Below is a small trained network, with its code and all its weights. Each question gives an input and a class and asks what happens when units are switched off, that is, made to give their printed mean instead of their output.

import numpy as np


def w(rows, s, z=0):
    codes = np.array(rows[::2]) - 128.0
    scale = np.full(codes.shape[1], s)
    scale[-1] = z or s
    return codes * scale


def norm(h):
    return h / np.sqrt((h * h).mean(-1, keepdims=True) + 1e-5)


def f(y):
    return y / 2 * (1 + np.tanh(0.7978845608 * (y + 0.044715 * y**3)))


def log_softmax(a):
    a = a - a.max(-1, keepdims=True)
    return a - np.log(np.exp(a).sum(-1, keepdims=True))


def net(x, mask):
    res = np.array(x, float).reshape(1, 6) / 4 @ E
    u = 0
    for l in range(3):
        y = f(norm(res) @ A[l][:, :-1].T + A[l][:, -1])
        res = res + np.where(mask[u : u + 10], y, B[l][:, -1]) @ B[l][:, :-1]
        u += 10
    return log_softmax(norm(res)[-1] @ U[:, :-1].T + U[:, -1])


A, B = {}, {}
E = w([
[129,126,125,126],'x0',
[127,129,129,130],'x1',
[130,131,127,127],'x2',
[7,140,191,18],'x3',
[38,112,33,179],'x4',
[165,38,91,78],'x5',
],0.0019)
A[0] = w([
[138,92,183,116,146],'L0N1',
[153,55,72,49,100],'L0N2',
[151,163,182,91,179],'L0N3',
[111,162,118,186,177],'L0N4',
[111,254,138,148,251],'L0N5',
[73,101,169,103,97],'L0N6',
[85,137,156,128,235],'L0N7',
[141,104,170,137,116],'L0N8',
[165,108,116,146,65],'L0N9',
[156,40,111,90,72],'L0N10',
],0.0057,0.0025)
B[0] = w([
[154,134,84,114,148],'L0N1',
[90,87,199,197,175],'L0N2',
[153,61,80,133,181],'L0N3',
[131,54,92,90,189],'L0N4',
[132,1,153,125,254],'L0N5',
[151,170,81,79,148],'L0N6',
[159,80,100,105,207],'L0N7',
[155,116,89,114,125],'L0N8',
[84,187,102,151,119],'L0N9',
[79,118,173,165,147],'L0N10',
],0.0038,0.0025)
A[1] = w([
[222,190,181,78,103],'L1N1',
[197,180,236,130,68],'L1N2',
[164,131,67,78,126],'L1N3',
[146,54,184,124,76],'L1N4',
[176,75,100,214,230],'L1N5',
[45,152,55,196,150],'L1N6',
[196,163,219,124,131],'L1N7',
[100,161,149,117,223],'L1N8',
[3,167,169,138,253],'L1N9',
[176,115,110,141,165],'L1N10',
],0.0049,0.0012)
B[1] = w([
[102,22,52,124,129],'L1N1',
[126,27,71,188,124],'L1N2',
[152,102,163,161,137],'L1N3',
[60,148,168,149,188],'L1N4',
[129,176,158,32,253],'L1N5',
[154,3,114,108,169],'L1N6',
[84,42,57,119,135],'L1N7',
[211,135,110,79,122],'L1N8',
[188,101,155,89,154],'L1N9',
[85,110,203,68,159],'L1N10',
],0.0038,0.0032)
A[2] = w([
[52,144,76,139,58],'L2N1',
[205,202,73,97,173],'L2N2',
[105,71,185,112,167],'L2N3',
[99,142,116,129,189],'L2N4',
[74,107,21,67,239],'L2N5',
[135,64,127,110,162],'L2N6',
[230,153,111,253,220],'L2N7',
[151,64,186,180,175],'L2N8',
[81,78,187,5,226],'L2N9',
[144,111,82,186,246],'L2N10',
],0.0048,0.0013)
B[2] = w([
[146,27,221,70,115],'L2N1',
[184,204,131,166,118],'L2N2',
[118,254,52,200,186],'L2N3',
[173,124,137,128,127],'L2N4',
[219,125,192,175,169],'L2N5',
[119,203,160,195,177],'L2N6',
[91,159,167,17,127],'L2N7',
[74,181,144,133,164],'L2N8',
[163,158,114,158,254],'L2N9',
[114,152,192,104,133],'L2N10',
],0.0031,0.0066)
U = w([
[146,138,136,150,179],'0',
[140,140,144,148,170],'1',
[150,7,124,135,116],'2',
[167,161,165,23,100],'3',
[127,150,127,153,119],'4',
[48,146,167,156,97],'5',
[49,127,67,69,1],'6',
],0.012,0.0092)

Each question gives the input, the list of numbers given to net, and the class t.
The units are the neurons (one row each of A and B). Each row of codes is followed by its name. A weight is (code - 128) times the scale printed after its matrix; where a second scale follows, it is the last column's (A, B and U).
mask holds one flag per neuron, layer by layer. A switched-off neuron (its flag False) gives its mean, the last column of its row in B, instead of its output. The means were averaged over made-up inputs and are rounded, as every weight is.
A unit's drop is (log p(t) with every unit on - log p(t) with that unit switched off) / (log p(t) with every unit on - log p(t) with every unit switched off).
The circuit of an input: a set's keep is (log p(t) with only the set's units on - log p(t) with every unit switched off) / (log p(t) with every unit on - log p(t) with every unit switched off). Starting from the 12 units with the biggest drops (on a tie, the unit counted first), units are removed one at a time, each time the one whose removal leaves the highest keep (on an exact tie, the one counted first), for as long as the keep stays at least 0.8.
circuit, biggest first: the units of the circuit, biggest drop first
unit that matters most: the unit with the biggest drop
top k neurons: the k neurons with the biggest drops, biggest first
k most important neurons of layer l: the k neurons of layer l with the biggest drops, biggest first
input [-4,0,-1,6,6,-6], class 2: circuit, biggest first : L1N5; L0N7; L1N6; L2N1
input [-4,-2,-1,5,-5,6], class 5: circuit, biggest first : L0N2; L1N4
input [-7,-6,-7,-2,-8,2], class 2: circuit, biggest first : L1N1; L1N7
input [-1,-1,6,-3,-7,-5], class 2: 2 most important neurons of layer 0 : L0N2; L0N10
input [5,0,0,1,6,-4], class 2: circuit, biggest first : L1N6
input [4,-6,7,-4,-8,5], class 2: circuit, biggest first : L1N1; L1N2; L1N7
input [0,-8,6,3,-8,-7], class 2: circuit, biggest first : L1N1; L1N2
input [-3,-4,-1,-8,-7,0], class 3: top 4 neurons : L2N7; L1N6; L1N5; L2N9
input [5,-6,-6,4,-8,-6], class 2: circuit, biggest first : L1N1; L1N7; L1N2
input [-6,-4,-5,-8,3,7], class 3: top 2 neurons : L2N7; L0N5
input [5,8,2,7,-8,-2], class 2: top 2 neurons : L1N1; L1N5
input [-1,6,6,-6,-4,-8], class 5: 2 most important neurons of layer 0 : L0N5; L0N6
input [4,3,5,7,6,3], class 3: circuit, biggest first : L1N9; L0N6; L0N5; L2N5
input [2,2,-1,-6,-3,-5], class 3: top 4 neurons : L0N2; L2N7; L0N10; L1N6
input [-4,7,6,-6,-8,-2], class 2: 2 most important neurons of layer 1 : L1N1; L1N7
input [8,3,8,5,1,4], class 0: 2 most important neurons of layer 2 : L2N9; L2N7
input [-7,3,-5,-6,8,0], class 2: unit that matters most : L1N6
input [8,-6,0,5,4,8], class 1: top 2 neurons : L0N5; L2N9
input [-1,1,6,-8,6,-7], class 3: top 4 neurons : L2N7; L1N5; L0N2; L2N3
input [-8,5,-8,6,5,6], class 0: top 3 neurons : L1N5; L0N5; L2N9
input [-3,-8,-7,4,5,4], class 4: unit that matters most : L1N5
input [-7,8,-3,-8,0,6], class 3: top 2 neurons : L2N7; L0N5
input [-4,6,7,-4,2,8], class 5: top 2 neurons : L0N2; L0N10
